Here is a tiny trained network, its code and every weight. The questions are about switching its units off for an input and a target symbol, where a switched-off unit gives its printed mean instead of its output.

import numpy as np


def w(rows, s, z=0):
    codes = np.array(rows[::2]) - 128.0
    scale = np.full(codes.shape[1], s)
    scale[-1] = z or s
    return codes * scale


def norm(h):
    return h / np.sqrt((h * h).mean(-1, keepdims=True) + 1e-5)


def f(y):
    return np.maximum(y, 0)


def softmax(a):
    e = np.exp(a - a.max(-1, keepdims=True))
    return e / e.sum(-1, keepdims=True)


def log_softmax(a):
    a = a - a.max(-1, keepdims=True)
    return a - np.log(np.exp(a).sum(-1, keepdims=True))


def net(x, mask):
    ids = ['ΛΞΣαβζθμπφω'.index(c) for c in x.split()]
    T = len(ids)
    res = E[ids] + P[:T]
    r = norm(res)
    for j in range(3):
        rows = slice(3 * j, 3 * j + 3)
        q, k, v = (r @ M[0][rows].T for M in (Q, K, V))
        z = softmax(np.where(np.tri(T) > 0, q @ k.T / 3**0.5, -1e9)) @ v
        o = O[0][rows]
        res = res + np.where(mask[j], z, o[:, -1]) @ o[:, :-1]
    y = f(norm(res) @ A[0][:, :-1].T + A[0][:, -1])
    res = res + np.where(mask[3:19], y, B[0][:, -1]) @ B[0][:, :-1]
    return log_softmax(norm(res)[-1] @ U[:, :-1].T + U[:, -1])


Q, K, V, O, A, B = {}, {}, {}, {}, {}, {}
E = w([
[106,87,139],'Λ',
[84,160,134],'Ξ',
[182,2,135],'Σ',
[32,180,200],'α',
[89,178,115],'β',
[114,184,132],'ζ',
[77,155,132],'θ',
[103,186,116],'μ',
[80,92,96],'π',
[130,191,128],'φ',
[90,172,112],'ω',
],0.0093)
P = w([
[160,32,227],'0',
[253,202,45],'1',
[228,208,30],'2',
[196,186,27],'3',
[174,183,29],'4',
[155,164,54],'5',
],0.0026)
Q[0] = w([
[136,174,197],'H0',
[186,56,136],'H0',
[90,77,130],'H0',
[112,143,201],'H1',
[141,95,75],'H1',
[67,129,140],'H1',
[148,6,151],'H2',
[128,187,148],'H2',
[144,173,150],'H2',
],0.016)
K[0] = w([
[199,134,185],'H0',
[209,14,52],'H0',
[94,68,157],'H0',
[206,89,133],'H1',
[89,176,180],'H1',
[175,164,171],'H1',
[137,175,9],'H2',
[132,146,153],'H2',
[134,160,171],'H2',
],0.013)
V[0] = w([
[4,132,159],'H0',
[107,108,129],'H0',
[163,16,86],'H0',
[161,178,93],'H1',
[93,134,128],'H1',
[155,134,121],'H1',
[2,204,92],'H2',
[43,115,34],'H2',
[31,68,174],'H2',
],0.0073)
O[0] = w([
[210,200,122,169],'H0',
[130,159,126,114],'H0',
[64,236,108,3],'H0',
[138,70,176,180],'H1',
[93,125,116,148],'H1',
[151,121,142,126],'H1',
[32,83,121,190],'H2',
[80,86,2,92],'H2',
[75,194,86,174],'H2',
],0.0071,0.0045)
A[0] = w([
[153,214,154,19],'N0',
[188,94,174,93],'N1',
[105,160,163,103],'N2',
[202,106,53,134],'N3',
[157,14,57,172],'N4',
[43,128,204,113],'N5',
[193,191,61,165],'N6',
[40,210,192,207],'N7',
[66,128,192,119],'N8',
[3,142,163,98],'N9',
[127,126,130,79],'N10',
[84,153,24,248],'N11',
[96,85,166,151],'N12',
[177,173,77,122],'N13',
[91,140,181,42],'N14',
[182,167,117,38],'N15',
],0.0069,0.0017)
B[0] = w([
[152,75,100,167],'N0',
[151,209,121,226],'N1',
[127,99,136,140],'N2',
[93,79,127,189],'N3',
[67,64,210,253],'N4',
[155,99,78,167],'N5',
[83,114,103,209],'N6',
[201,117,109,193],'N7',
[145,109,85,160],'N8',
[196,150,98,197],'N9',
[124,143,128,128],'N10',
[97,249,145,250],'N11',
[127,132,104,191],'N12',
[95,114,101,181],'N13',
[142,104,95,136],'N14',
[128,69,128,161],'N15',
],0.015,0.0037)
U = w([
[88,47,35,119],'Λ',
[155,164,118,9],'Ξ',
[254,56,45,183],'Σ',
[143,214,55,198],'α',
[86,135,148,34],'β',
[181,146,179,39],'ζ',
[122,189,111,93],'θ',
[92,36,226,254],'μ',
[36,170,133,53],'π',
[215,123,222,177],'φ',
[78,161,127,37],'ω',
],0.0078,0.0025)

Each question gives the input, a string of symbols that net reads in full, and the target symbol t.
The units are the heads (3 rows each of Q, K, V and O) and the neurons (one row each of A and B). Each row of codes is followed by its name. A weight is (code - 128) times the scale printed after its matrix; where a second scale follows, it is the last column's (O, A, B and U).
mask holds one flag per unit, heads first, then neurons. A switched-off unit (its flag False) gives its mean, the last column of its rows in O or B, instead of its output. The means were averaged over made-up inputs and are rounded, as every weight is.
A unit's drop is (log p(t) with every unit on - log p(t) with that unit switched off) / (log p(t) with every unit on - log p(t) with every unit switched off).
The circuit of an input: a set's keep is (log p(t) with only the set's units on - log p(t) with every unit switched off) / (log p(t) with every unit on - log p(t) with every unit switched off). Starting from the 12 units with the biggest drops (on a tie, the unit counted first), units are removed one at a time, each time the one whose removal leaves the highest keep (on an exact tie, the one counted first), for as long as the keep stays at least 0.8.
units of the circuit, in order: the units of the circuit, biggest drop first
most important unit: the unit with the biggest drop
k most important neurons: the k neurons with the biggest drops, biggest first
which heads matter: for each layer, one digit per head in row order, 1 if its drop is at least 0.15 and else 0, layers parted by /
drop of u: that unit's drop, to one decimal
input φ Λ μ ω μ Ξ, target φ: units of the circuit, in order : [H2]
input μ φ Σ, target μ: units of the circuit, in order : [H2 H0]
input Σ μ θ, target Σ: 2 most important neurons : [N11 N4]
input μ β θ, target μ: units of the circuit, in order : [H0 N4]
input Λ μ Σ Ξ, target Λ: units of the circuit, in order : [H2 H0 N6 N11]
input Λ φ θ φ, target Λ: which heads matter : 001
input Σ Λ π Σ Ξ φ, target Σ: 2 most important neurons : [N11 N4]
input Σ Ξ ζ β, target Σ: which heads matter : 001
input φ μ π π μ θ, target φ: which heads matter : 101
input Σ ζ ω, target Σ: 2 most important neurons : [N11 N4]
input μ μ ω, target μ: drop of H0 : 1.1
input μ φ μ ω, target μ: drop of H0 : 1.2
input Λ μ μ Λ θ θ, target Λ: drop of N4 : 0.1
input Λ φ π α ω, target Λ: most important unit : H0
